Below are the code and all the weights of a small trained network. Each question names an input and a class and asks about switching units off, where a switched-off unit gives its printed mean instead of its output.

import numpy as np


def w(rows, s, z=0):
    codes = np.array(rows[::2]) - 128.0
    scale = np.full(codes.shape[1], s)
    scale[-1] = z or s
    return codes * scale


def norm(h):
    return h / np.sqrt((h * h).mean(-1, keepdims=True) + 1e-5)


def f(y):
    return np.maximum(y, 0)


def log_softmax(a):
    a = a - a.max(-1, keepdims=True)
    return a - np.log(np.exp(a).sum(-1, keepdims=True))


def net(x, mask):
    res = np.array(x, float).reshape(1, 8) / 4 @ E
    u = 0
    for l in range(2):
        y = f(norm(res) @ A[l][:, :-1].T + A[l][:, -1])
        res = res + np.where(mask[u : u + 12], y, B[l][:, -1]) @ B[l][:, :-1]
        u += 12
    return log_softmax(norm(res)[-1] @ U[:, :-1].T + U[:, -1])


A, B = {}, {}
E = w([
[85,126,72,74,116,61,169],'x0',
[90,193,194,148,2,127,214],'x1',
[167,180,52,80,148,222,157],'x2',
[124,158,113,239,99,142,144],'x3',
[47,222,92,173,137,84,156],'x4',
[46,58,150,170,93,201,137],'x5',
[118,133,137,73,160,181,43],'x6',
[75,128,166,94,86,47,157],'x7',
],0.0083)
A[0] = w([
[100,145,171,202,151,116,112,116],'L0N0',
[171,139,176,222,157,201,127,107],'L0N1',
[78,93,176,158,10,69,223,125],'L0N2',
[172,104,123,57,140,142,129,77],'L0N3',
[180,112,83,137,186,48,140,59],'L0N4',
[84,138,30,152,160,210,127,61],'L0N5',
[109,164,107,92,114,172,170,80],'L0N6',
[75,160,145,232,111,72,132,121],'L0N7',
[106,4,155,139,157,109,98,114],'L0N8',
[175,140,167,131,181,118,125,1],'L0N9',
[159,191,139,121,141,127,115,62],'L0N10',
[110,94,97,24,136,100,186,74],'L0N11',
],0.012,0.0051)
B[0] = w([
[171,122,71,80,106,128,120,171],'L0N0',
[202,138,146,138,80,186,57,186],'L0N1',
[156,214,190,169,190,118,156,255],'L0N2',
[140,86,109,119,85,85,139,176],'L0N3',
[83,126,106,197,133,89,192,179],'L0N4',
[169,174,245,131,161,126,188,178],'L0N5',
[120,79,139,134,106,144,121,157],'L0N6',
[66,51,35,126,88,80,146,208],'L0N7',
[100,73,84,65,56,132,94,212],'L0N8',
[189,139,154,163,139,136,108,139],'L0N9',
[131,129,80,101,84,121,79,145],'L0N10',
[168,98,170,109,132,183,134,186],'L0N11',
],0.012,0.01)
A[1] = w([
[144,149,89,149,189,100,79,33],'L1N0',
[96,232,115,174,129,106,105,109],'L1N1',
[67,163,165,146,123,137,126,10],'L1N2',
[158,146,121,247,159,249,93,57],'L1N3',
[166,133,90,77,219,72,128,2],'L1N4',
[48,147,175,180,193,87,146,60],'L1N5',
[162,157,137,198,100,162,81,107],'L1N6',
[135,176,152,36,170,164,144,61],'L1N7',
[150,152,96,139,183,238,133,85],'L1N8',
[97,17,122,141,118,123,103,24],'L1N9',
[104,129,50,73,78,142,96,94],'L1N10',
[125,127,114,155,177,96,189,72],'L1N11',
],0.012,0.005)
B[1] = w([
[145,143,150,144,125,60,179,149],'L1N0',
[130,107,86,102,118,83,80,243],'L1N1',
[86,146,80,153,194,90,173,157],'L1N2',
[117,153,211,117,154,178,112,246],'L1N3',
[111,137,94,135,156,10,156,183],'L1N4',
[125,59,59,139,194,88,120,252],'L1N5',
[178,184,184,111,127,215,119,239],'L1N6',
[153,122,140,126,154,200,44,219],'L1N7',
[135,206,159,162,185,171,169,210],'L1N8',
[113,109,69,99,121,165,67,244],'L1N9',
[71,123,75,89,89,135,79,243],'L1N10',
[107,116,130,114,143,95,137,248],'L1N11',
],0.011,0.0042)
U = w([
[181,193,224,144,120,213,111,164],'0',
[88,141,80,181,140,4,177,1],'1',
[109,37,28,67,59,167,33,225],'2',
],0.013,0.00078)

Each question gives the input, the list of numbers given to net, and the class t.
The units are the neurons (one row each of A and B). Each row of codes is followed by its name. A weight is (code - 128) times the scale printed after its matrix; where a second scale follows, it is the last column's (A, B and U).
mask holds one flag per neuron, layer by layer. A switched-off neuron (its flag False) gives its mean, the last column of its row in B, instead of its output. The means were averaged over made-up inputs and are rounded, as every weight is.
A unit's drop is (log p(t) with every unit on - log p(t) with that unit switched off) / (log p(t) with every unit on - log p(t) with every unit switched off).
The circuit of an input: a set's keep is (log p(t) with only the set's units on - log p(t) with every unit switched off) / (log p(t) with every unit on - log p(t) with every unit switched off). Starting from the 12 units with the biggest drops (on a tie, the unit counted first), units are removed one at a time, each time the one whose removal leaves the highest keep (on an exact tie, the one counted first), for as long as the keep stays at least 0.8.
circuit, biggest first: the units of the circuit, biggest drop first
top k neurons: the k neurons with the biggest drops, biggest first
top k neurons in layer l: the k neurons of layer l with the biggest drops, biggest first
drop when u is switched off: that unit's drop, to one decimal
input [-8,0,-2,1,-5,-5,-7,8], class 1: circuit, biggest first => (L0N11; L0N7)
input [8,0,8,-6,-1,-4,-5,-5], class 0: top neuron => (L0N11)
input [7,6,6,-7,-4,3,3,-6], class 0: top 3 neurons => (L0N7; L0N8; L0N11)
input [1,8,6,-5,-8,-7,1,-6], class 2: top 2 neurons => (L0N2; L0N3)
input [-8,-2,-6,-8,-2,-6,-6,3], class 2: top 3 neurons => (L0N2; L0N8; L0N5)
input [8,-5,1,-7,3,-1,-1,-3], class 1: top 3 neurons in layer 0 => (L0N4; L0N8; L0N7)
input [-4,7,3,-2,2,-4,4,0], class 2: top 2 neurons in layer 0 => (L0N10; L0N2)
input [3,-7,5,-3,-1,-3,-5,8], class 1: top 4 neurons => (L0N4; L0N8; L0N7; L1N4)
input [-8,8,1,6,3,-5,4,7], class 1: top 2 neurons => (L0N7; L0N2)
input [1,3,-3,1,-4,3,8,-8], class 0: top 2 neurons => (L0N7; L0N1)
input [0,-8,-3,6,3,4,6,-2], class 0: top 2 neurons in layer 0 => (L0N5; L0N7)
input [6,2,-7,-5,-4,2,7,8], class 0: top 2 neurons => (L0N2; L0N7)
input [-4,-1,-2,-6,7,5,5,-4], class 0: top 2 neurons => (L0N5; L0N7)
input [4,3,-6,1,-7,3,-3,-6], class 0: circuit, biggest first => (L0N2)
input [-3,0,-4,2,3,-3,5,4], class 2: top 2 neurons => (L0N7; L0N2)
input [5,-1,5,-4,4,8,6,3], class 0: drop when L0N5 is switched off => 0.3
input [7,-4,1,4,4,8,-2,-4], class 1: drop when L0N5 is switched off => 2.0
input [1,-1,0,6,5,7,7,-8], class 0: drop when L0N3 is switched off => 0.0
